Below are the code and all the weights of a small trained network. Each question names an input and a target symbol and asks about switching units off, where a switched-off unit gives its printed mean instead of its output.

import numpy as np


def w(rows, s, z=0):
    codes = np.array(rows[::2]) - 128.0
    scale = np.full(codes.shape[1], s)
    scale[-1] = z or s
    return codes * scale


def f(y):
    return y / 2 * (1 + np.tanh(0.7978845608 * (y + 0.044715 * y**3)))


def softmax(a):
    e = np.exp(a - a.max(-1, keepdims=True))
    return e / e.sum(-1, keepdims=True)


def log_softmax(a):
    a = a - a.max(-1, keepdims=True)
    return a - np.log(np.exp(a).sum(-1, keepdims=True))


def net(x, mask):
    ids = ['αβγεζηθλμπστφ'.index(c) for c in x.split()]
    T = len(ids)
    res = E[ids] + P[:T]
    u = 0
    for l in range(2):
        q, k, v = (res @ M[l].T for M in (Q, K, V))
        z = softmax(np.where(np.tri(T) > 0, q @ k.T / 2**0.5, -1e9)) @ v
        res = res + np.where(mask[u], z, O[l][:, -1]) @ O[l][:, :-1]
        u += 1
        y = f(res @ A[l][:, :-1].T + A[l][:, -1])
        res = res + np.where(mask[u : u + 4], y, B[l][:, -1]) @ B[l][:, :-1]
        u += 4
    return log_softmax(res[-1] @ U[:, :-1].T + U[:, -1])


Q, K, V, O, A, B = {}, {}, {}, {}, {}, {}
E = w([
[211,126,155,120],'α',
[63,143,89,103],'β',
[99,91,138,101],'γ',
[185,150,157,120],'ε',
[226,221,160,193],'ζ',
[112,173,183,68],'η',
[75,130,83,198],'θ',
[211,101,132,152],'λ',
[134,172,122,181],'μ',
[132,72,93,88],'π',
[100,101,49,196],'σ',
[157,136,157,147],'τ',
[70,120,55,254],'φ',
],0.018)
P = w([
[114,133,171,165],'0',
[89,105,173,126],'1',
[180,55,117,107],'2',
[99,205,89,70],'3',
[100,75,175,108],'4',
[187,69,112,116],'5',
[69,203,176,79],'6',
[189,2,140,162],'7',
[124,191,109,48],'8',
[170,40,164,168],'9',
[156,148,117,87],'10',
[151,105,95,114],'11',
],0.0087)
Q[0] = w([
[192,70,167,146],'0.h0',
[93,1,211,164],'0.h0',
],0.0079)
K[0] = w([
[1,96,212,148],'0.h0',
[132,219,123,99],'0.h0',
],0.0054)
V[0] = w([
[78,156,246,108],'0.h0',
[254,32,86,208],'0.h0',
],0.0088)
O[0] = w([
[71,121,98,51,228],'0.h0',
[110,1,185,143,2],'0.h0',
],0.009,0.003)
A[0] = w([
[28,79,238,135,135],'0.n0',
[234,58,11,149,162],'0.n1',
[163,26,3,146,148],'0.n2',
[115,107,68,252,255],'0.n3',
],0.0062,0.0042)
B[0] = w([
[138,85,103,97,150],'0.n0',
[79,133,131,137,182],'0.n1',
[96,179,174,146,188],'0.n2',
[141,76,108,2,255],'0.n3',
],0.0083,0.0049)
Q[1] = w([
[155,135,96,167],'1.h0',
[61,126,154,2],'1.h0',
],0.0099)
K[1] = w([
[83,254,95,72],'1.h0',
[182,192,80,180],'1.h0',
],0.0079)
V[1] = w([
[254,186,239,143],'1.h0',
[140,105,155,85],'1.h0',
],0.0079)
O[1] = w([
[239,61,54,18,6],'1.h0',
[37,91,2,96,184],'1.h0',
],0.008,0.0021)
A[1] = w([
[76,128,2,129,254],'1.n0',
[105,208,160,165,130],'1.n1',
[117,53,123,58,110],'1.n2',
[116,119,147,110,140],'1.n3',
],0.0082,0.004)
B[1] = w([
[254,198,229,44,254],'1.n0',
[220,119,143,189,179],'1.n1',
[192,73,179,209,171],'1.n2',
[120,114,34,79,140],'1.n3',
],0.0069,0.0081)
U = w([
[190,57,114,76,46],'α',
[255,128,203,148,208],'β',
[98,105,91,104,90],'γ',
[194,67,93,60,102],'ε',
[151,92,80,119,2],'ζ',
[183,166,124,50,185],'η',
[81,112,139,130,216],'θ',
[166,37,195,116,89],'λ',
[136,98,104,101,99],'μ',
[96,81,122,125,152],'π',
[96,80,226,129,76],'σ',
[153,87,116,96,39],'τ',
[72,87,226,139,196],'φ',
],0.0069,0.0039)

Each question gives the input, a string of symbols that net reads in full, and the target symbol t.
The units are the heads (2 rows each of Q, K, V and O) and the neurons (one row each of A and B). Each row of codes is followed by its name. A weight is (code - 128) times the scale printed after its matrix; where a second scale follows, it is the last column's (O, A, B and U).
mask holds one flag per unit, layer by layer, with each layer's heads first. A switched-off unit (its flag False) gives its mean, the last column of its rows in O or B, instead of its output. The means were averaged over made-up inputs and are rounded, as every weight is.
A unit's drop is (log p(t) with every unit on - log p(t) with that unit switched off) / (log p(t) with every unit on - log p(t) with every unit switched off).
The circuit of an input: a set's keep is (log p(t) with only the set's units on - log p(t) with every unit switched off) / (log p(t) with every unit on - log p(t) with every unit switched off). Starting from all 10 units, units are removed one at a time, each time the one whose removal leaves the highest keep (on an exact tie, the one counted first), for as long as the keep stays at least 0.8.
units of the circuit, in order: the units of the circuit, biggest drop first
most important unit: the unit with the biggest drop
top k neurons: the k neurons with the biggest drops, biggest first
k most important neurons of layer l: the k neurons of layer l with the biggest drops, biggest first
drop of u: that unit's drop, to one decimal
input ε η σ η γ, target η: units of the circuit, in order : (0.h0; 1.n0)
input φ β η η β μ η θ, target η: most important unit : 0.h0
input η η σ, target η: units of the circuit, in order : (1.n0; 0.h0)
input η η η φ φ α η π, target η: top 3 neurons : (0.n3; 1.n0; 1.n2)
input η η β β, target β: top 2 neurons : (1.n1; 1.n0)
input α η η φ, target η: top 2 neurons : (1.n0; 0.n3)
input η σ η α η φ η μ, target η: 2 most important neurons of layer 1 : (1.n2; 1.n0)
input η φ η λ μ η η φ η η η θ, target η: units of the circuit, in order : (1.n0; 0.n3; 0.h0)
input β θ α α β η η σ, target η: 2 most important neurons of layer 0 : (0.n3; 0.n2)
input π φ φ φ, target φ: 2 most important neurons of layer 0 : (0.n3; 0.n1)
input φ φ λ, target φ: units of the circuit, in order : (1.h0; 0.n3; 1.n0)
input η η β η β, target η: top 2 neurons : (1.n0; 1.n2)
input φ φ σ, target φ: drop of 1.n1 : 0.0
input η η ε, target η: most important unit : 0.h0
input φ η λ η μ σ η α, target η: drop of 0.h0 : 1.1
input η β β β, target β: drop of 1.n0 : 0.2
